Here is a tiny trained network, its code and every weight. The questions are about switching its units off for an input and a target symbol, where a switched-off unit gives its printed mean instead of its output.

import numpy as np


def w(rows, s, z=0):
    codes = np.array(rows[::2]) - 128.0
    scale = np.full(codes.shape[1], s)
    scale[-1] = z or s
    return codes * scale


def norm(h):
    return h / np.sqrt((h * h).mean(-1, keepdims=True) + 1e-5)


def f(y):
    return np.maximum(y, 0)


def softmax(a):
    e = np.exp(a - a.max(-1, keepdims=True))
    return e / e.sum(-1, keepdims=True)


def log_softmax(a):
    a = a - a.max(-1, keepdims=True)
    return a - np.log(np.exp(a).sum(-1, keepdims=True))


def net(x, mask):
    ids = ['βεζμπτω'.index(c) for c in x.split()]
    T = len(ids)
    res = E[ids] + P[:T]
    u = 0
    for l in range(3):
        r = norm(res)
        for j in range(2):
            rows = slice(3 * j, 3 * j + 3)
            q, k, v = (r @ M[l][rows].T for M in (Q, K, V))
            z = softmax(np.where(np.tri(T) > 0, q @ k.T / 3**0.5, -1e9)) @ v
            o = O[l][rows]
            res = res + np.where(mask[u + j], z, o[:, -1]) @ o[:, :-1]
        u += 2
        y = f(norm(res) @ A[l][:, :-1].T + A[l][:, -1])
        res = res + np.where(mask[u : u + 8], y, B[l][:, -1]) @ B[l][:, :-1]
        u += 8
    return log_softmax(norm(res)[-1] @ U[:, :-1].T + U[:, -1])


Q, K, V, O, A, B = {}, {}, {}, {}, {}, {}
E = w([
[71,25,97,169,147,211,188,15],'β',
[97,171,76,30,159,87,81,188],'ε',
[141,178,35,19,74,89,119,3],'ζ',
[207,106,156,161,113,49,126,124],'μ',
[110,126,228,66,107,125,158,56],'π',
[142,169,70,119,114,145,180,203],'τ',
[96,100,46,70,213,104,224,220],'ω',
],0.015)
P = w([
[119,193,134,244,206,98,179,17],'0',
[112,111,243,147,125,160,150,123],'1',
[110,102,255,112,129,107,148,140],'2',
[131,96,253,87,140,89,134,141],'3',
[167,74,227,62,161,78,137,131],'4',
[207,76,205,33,174,59,133,154],'5',
[209,60,234,61,168,42,145,132],'6',
[221,66,220,35,172,25,145,147],'7',
[253,44,231,34,177,12,173,137],'8',
],0.0047)
Q[0] = w([
[170,117,128,117,104,161,196,144],'0.h1',
[128,148,150,66,230,134,159,148],'0.h1',
[52,116,254,131,175,63,119,102],'0.h1',
[152,127,50,98,172,61,130,117],'0.h2',
[101,127,159,81,124,73,165,119],'0.h2',
[112,175,151,90,182,128,56,82],'0.h2',
],0.0096)
K[0] = w([
[201,171,102,186,162,167,188,99],'0.h1',
[158,214,2,171,135,144,159,223],'0.h1',
[174,104,141,104,73,117,141,169],'0.h1',
[184,161,74,155,183,157,128,89],'0.h2',
[64,150,127,161,176,111,213,161],'0.h2',
[111,92,176,138,181,131,23,172],'0.h2',
],0.0084)
V[0] = w([
[137,71,176,125,47,182,144,97],'0.h1',
[44,180,143,123,95,84,160,140],'0.h1',
[117,147,162,83,1,169,137,193],'0.h1',
[136,172,131,49,157,111,151,123],'0.h2',
[193,98,134,139,64,121,112,87],'0.h2',
[96,168,36,119,129,120,149,63],'0.h2',
],0.0068)
O[0] = w([
[128,189,188,29,212,106,121,99,31],'0.h1',
[121,132,49,138,138,171,145,120,196],'0.h1',
[229,178,114,138,83,75,109,100,116],'0.h1',
[93,190,253,85,163,153,149,158,253],'0.h2',
[96,124,139,254,101,152,211,197,31],'0.h2',
[91,176,163,173,152,74,91,87,229],'0.h2',
],0.0067,0.0036)
A[0] = w([
[69,75,124,141,120,222,164,199,67],'0.n1',
[171,72,205,120,100,115,167,125,5],'0.n2',
[117,3,154,50,108,98,85,127,146],'0.n3',
[69,229,22,26,191,148,190,123,209],'0.n4',
[217,90,64,79,81,45,236,181,83],'0.n5',
[16,104,159,74,177,184,90,81,40],'0.n6',
[154,156,83,191,155,13,146,130,89],'0.n7',
[96,60,15,52,165,113,40,110,203],'0.n8',
],0.0055,0.0011)
B[0] = w([
[157,140,2,200,226,50,220,86,168],'0.n1',
[137,86,142,36,154,74,93,104,176],'0.n2',
[166,151,152,80,196,245,41,119,207],'0.n3',
[129,71,163,88,134,132,115,94,254],'0.n4',
[223,205,126,77,116,161,63,171,220],'0.n5',
[185,143,175,104,179,206,206,151,213],'0.n6',
[84,170,169,71,71,109,71,137,161],'0.n7',
[108,51,206,105,84,105,94,96,214],'0.n8',
],0.0069,0.0064)
Q[1] = w([
[138,170,133,173,150,101,128,254],'1.h1',
[151,215,160,188,134,182,153,115],'1.h1',
[74,103,105,205,64,75,86,149],'1.h1',
[220,143,137,86,158,111,129,99],'1.h2',
[143,184,147,90,98,164,143,142],'1.h2',
[146,112,195,121,212,158,126,122],'1.h2',
],0.0095)
K[1] = w([
[28,172,126,115,217,112,109,36],'1.h1',
[106,103,210,146,106,61,119,124],'1.h1',
[98,121,165,37,212,186,120,95],'1.h1',
[96,127,79,254,71,72,111,159],'1.h2',
[88,50,95,204,104,140,96,42],'1.h2',
[139,185,6,139,64,135,111,132],'1.h2',
],0.0082)
V[1] = w([
[207,153,254,174,170,177,134,168],'1.h1',
[86,223,133,158,168,113,60,154],'1.h1',
[126,63,186,160,112,143,65,114],'1.h1',
[152,134,95,150,44,140,140,112],'1.h2',
[89,80,168,159,153,66,87,47],'1.h2',
[60,93,149,157,141,176,68,94],'1.h2',
],0.0073)
O[1] = w([
[153,204,199,184,143,135,83,74,198],'1.h1',
[106,73,139,203,90,67,71,190,72],'1.h1',
[16,130,95,67,134,98,90,93,61],'1.h1',
[113,174,137,122,75,171,87,63,3],'1.h2',
[150,112,111,98,200,103,74,87,160],'1.h2',
[132,166,123,156,178,190,2,118,127],'1.h2',
],0.0086,0.0031)
A[1] = w([
[83,198,67,109,182,117,80,158,60],'1.n1',
[125,127,115,120,214,2,85,85,88],'1.n2',
[180,182,208,140,163,226,156,155,111],'1.n3',
[153,21,118,66,108,73,87,60,216],'1.n4',
[202,83,130,177,157,150,93,116,213],'1.n5',
[132,53,100,115,162,111,85,190,79],'1.n6',
[106,216,85,124,93,195,186,42,46],'1.n7',
[191,219,81,60,136,67,87,12,251],'1.n8',
],0.0063,0.0014)
B[1] = w([
[184,61,82,153,95,114,1,125,153],'1.n1',
[129,163,171,139,98,103,202,98,195],'1.n2',
[103,193,93,156,66,130,65,113,204],'1.n3',
[103,155,208,138,109,149,101,228,225],'1.n4',
[108,193,177,207,137,141,95,122,167],'1.n5',
[159,168,209,181,146,103,91,81,160],'1.n6',
[124,95,34,116,150,109,210,10,148],'1.n7',
[63,91,82,146,65,62,147,161,254],'1.n8',
],0.0068,0.0077)
Q[2] = w([
[231,163,161,122,149,66,55,216],'2.h1',
[122,88,126,192,130,164,59,184],'2.h1',
[148,119,223,116,72,52,51,174],'2.h1',
[142,162,156,87,172,141,121,180],'2.h2',
[118,136,223,35,161,134,115,73],'2.h2',
[36,5,151,93,254,241,242,77],'2.h2',
],0.0094)
K[2] = w([
[145,163,60,108,54,147,121,195],'2.h1',
[118,177,153,223,115,110,147,80],'2.h1',
[160,255,85,176,156,161,94,148],'2.h1',
[118,72,141,106,114,160,90,108],'2.h2',
[50,149,120,82,214,157,96,106],'2.h2',
[199,164,75,80,119,193,81,144],'2.h2',
],0.0099)
V[2] = w([
[100,231,7,155,65,179,21,141],'2.h1',
[89,138,164,40,51,200,181,110],'2.h1',
[102,140,4,63,117,68,131,81],'2.h1',
[135,90,171,119,118,157,219,113],'2.h2',
[173,61,119,172,2,122,102,143],'2.h2',
[201,175,158,110,39,128,149,74],'2.h2',
],0.007)
O[2] = w([
[93,159,114,109,117,198,130,100,113],'2.h1',
[96,116,148,12,136,184,65,148,123],'2.h1',
[111,59,51,29,145,102,163,75,142],'2.h1',
[143,73,129,150,228,142,123,143,153],'2.h2',
[86,97,119,105,104,82,113,162,2],'2.h2',
[89,171,254,60,180,105,109,120,107],'2.h2',
],0.0086,0.0068)
A[2] = w([
[39,86,201,107,16,202,196,234,151],'2.n1',
[156,127,66,169,184,110,176,55,129],'2.n2',
[112,75,31,159,142,165,244,254,108],'2.n3',
[88,66,142,162,221,109,99,116,88],'2.n4',
[193,132,137,138,118,125,174,51,2],'2.n5',
[208,86,118,131,167,99,148,122,106],'2.n6',
[43,80,115,209,147,219,176,79,126],'2.n7',
[141,177,39,180,45,171,180,135,61],'2.n8',
],0.0065,0.0031)
B[2] = w([
[112,134,56,116,182,171,2,104,255],'2.n1',
[164,26,173,165,106,157,82,119,244],'2.n2',
[219,178,174,64,67,154,175,169,198],'2.n3',
[7,156,179,97,55,210,143,202,210],'2.n4',
[141,93,101,123,193,163,57,138,194],'2.n5',
[66,138,144,183,193,99,121,137,223],'2.n6',
[103,130,68,187,88,13,43,100,214],'2.n7',
[69,148,160,95,42,156,121,105,178],'2.n8',
],0.0086,0.0034)
U = w([
[165,71,109,190,222,114,61,64,186],'β',
[130,116,146,157,1,178,171,145,161],'ε',
[113,148,215,247,86,34,128,183,191],'ζ',
[73,84,123,56,151,40,153,76,110],'μ',
[80,236,228,113,186,197,164,111,6],'π',
[56,41,187,136,86,148,36,254,120],'τ',
[219,23,168,132,129,129,191,196,112],'ω',
],0.0068,0.0016)

Each question gives the input, a string of symbols that net reads in full, and the target symbol t.
The units are the heads (3 rows each of Q, K, V and O) and the neurons (one row each of A and B). Each row of codes is followed by its name. A weight is (code - 128) times the scale printed after its matrix; where a second scale follows, it is the last column's (O, A, B and U).
mask holds one flag per unit, layer by layer, with each layer's heads first. A switched-off unit (its flag False) gives its mean, the last column of its rows in O or B, instead of its output. The means were averaged over made-up inputs and are rounded, as every weight is.
A unit's drop is (log p(t) with every unit on - log p(t) with that unit switched off) / (log p(t) with every unit on - log p(t) with every unit switched off).
The circuit of an input: a set's keep is (log p(t) with only the set's units on - log p(t) with every unit switched off) / (log p(t) with every unit on - log p(t) with every unit switched off). Starting from the 12 units with the biggest drops (on a tie, the unit counted first), units are removed one at a time, each time the one whose removal leaves the highest keep (on an exact tie, the one counted first), for as long as the keep stays at least 0.8.
circuit, biggest first: the units of the circuit, biggest drop first
most important unit: the unit with the biggest drop
k most important neurons: the k neurons with the biggest drops, biggest first
top k neurons in layer l: the k neurons of layer l with the biggest drops, biggest first
heads that matter: for each layer, one digit per head in row order, 1 if its drop is at least 0.15 and else 0, layers parted by /
input π τ π β ω ω, target π: circuit, biggest first => [2.h1; 1.h1; 1.n3]
input τ ω ε ω ω, target τ: circuit, biggest first => [1.h2; 0.h1; 2.n1]
input ω ζ τ π π ω τ π, target ω: most important unit => 0.h1
input ζ π ε τ ω β π β, target ζ: heads that matter => 01 / 10 / 10
input π β ζ β π β τ, target π: heads that matter => 10 / 10 / 11
input ε μ ω τ τ β μ τ, target ε: circuit, biggest first => [0.h1; 2.h1; 1.n4]
input π τ ζ ζ ω μ ε, target π: circuit, biggest first => [2.h1; 1.n3]
input ζ β β ε ε ζ β, target τ: heads that matter => 11 / 10 / 11
input π β μ π μ ζ τ ε, target π: circuit, biggest first => [2.h1; 1.h1; 1.n3]
input ω π β ε π τ β, target ω: 2 most important neurons => [0.n1; 0.n6]
input π τ ε β, target π: circuit, biggest first => [2.h2; 0.h1; 0.n6]
input ζ μ β τ ε ε, target ζ: heads that matter => 01 / 11 / 10
input π β β β π τ ω β, target π: circuit, biggest first => [2.h2; 1.h1]
input μ β ε ε ω τ ζ π ω, target μ: circuit, biggest first => [0.h2; 0.n6; 1.h1; 1.h2]
input π ω ω μ ω τ, target π: most important unit => 0.n5
input μ τ π, target μ: 2 most important neurons => [0.n6; 0.n3]
input β β ζ τ ζ μ ω π ε, target β: 3 most important neurons => [0.n5; 0.n3; 1.n1]
input β τ β μ β π β μ, target β: 3 most important neurons => [0.n2; 0.n8; 1.n3]
input ω ζ β β τ π β β ζ, target ω: 2 most important neurons => [0.n1; 0.n6]
input π τ β ω, target π: circuit, biggest first => [1.h1]
input μ ζ π π τ β ε, target μ: heads that matter => 11 / 11 / 10
input β τ β τ τ, target β: heads that matter => 01 / 01 / 01
input ε μ ω, target ω: 2 most important neurons => [0.n1; 2.n3]
input τ τ ζ ε β ω μ π ζ, target τ: heads that matter => 10 / 11 / 11
input ζ π β β β π τ π, target ζ: top 2 neurons in layer 0 => [0.n6; 0.n8]
input τ ζ μ β ω β β, target τ: heads that matter => 11 / 11 / 01
input β β ω, target ω: heads that matter => 10 / 10 / 00
input ε β τ ω π ζ ε μ, target ε: most important unit => 0.h2
input β ζ β τ, target β: heads that matter => 10 / 11 / 00
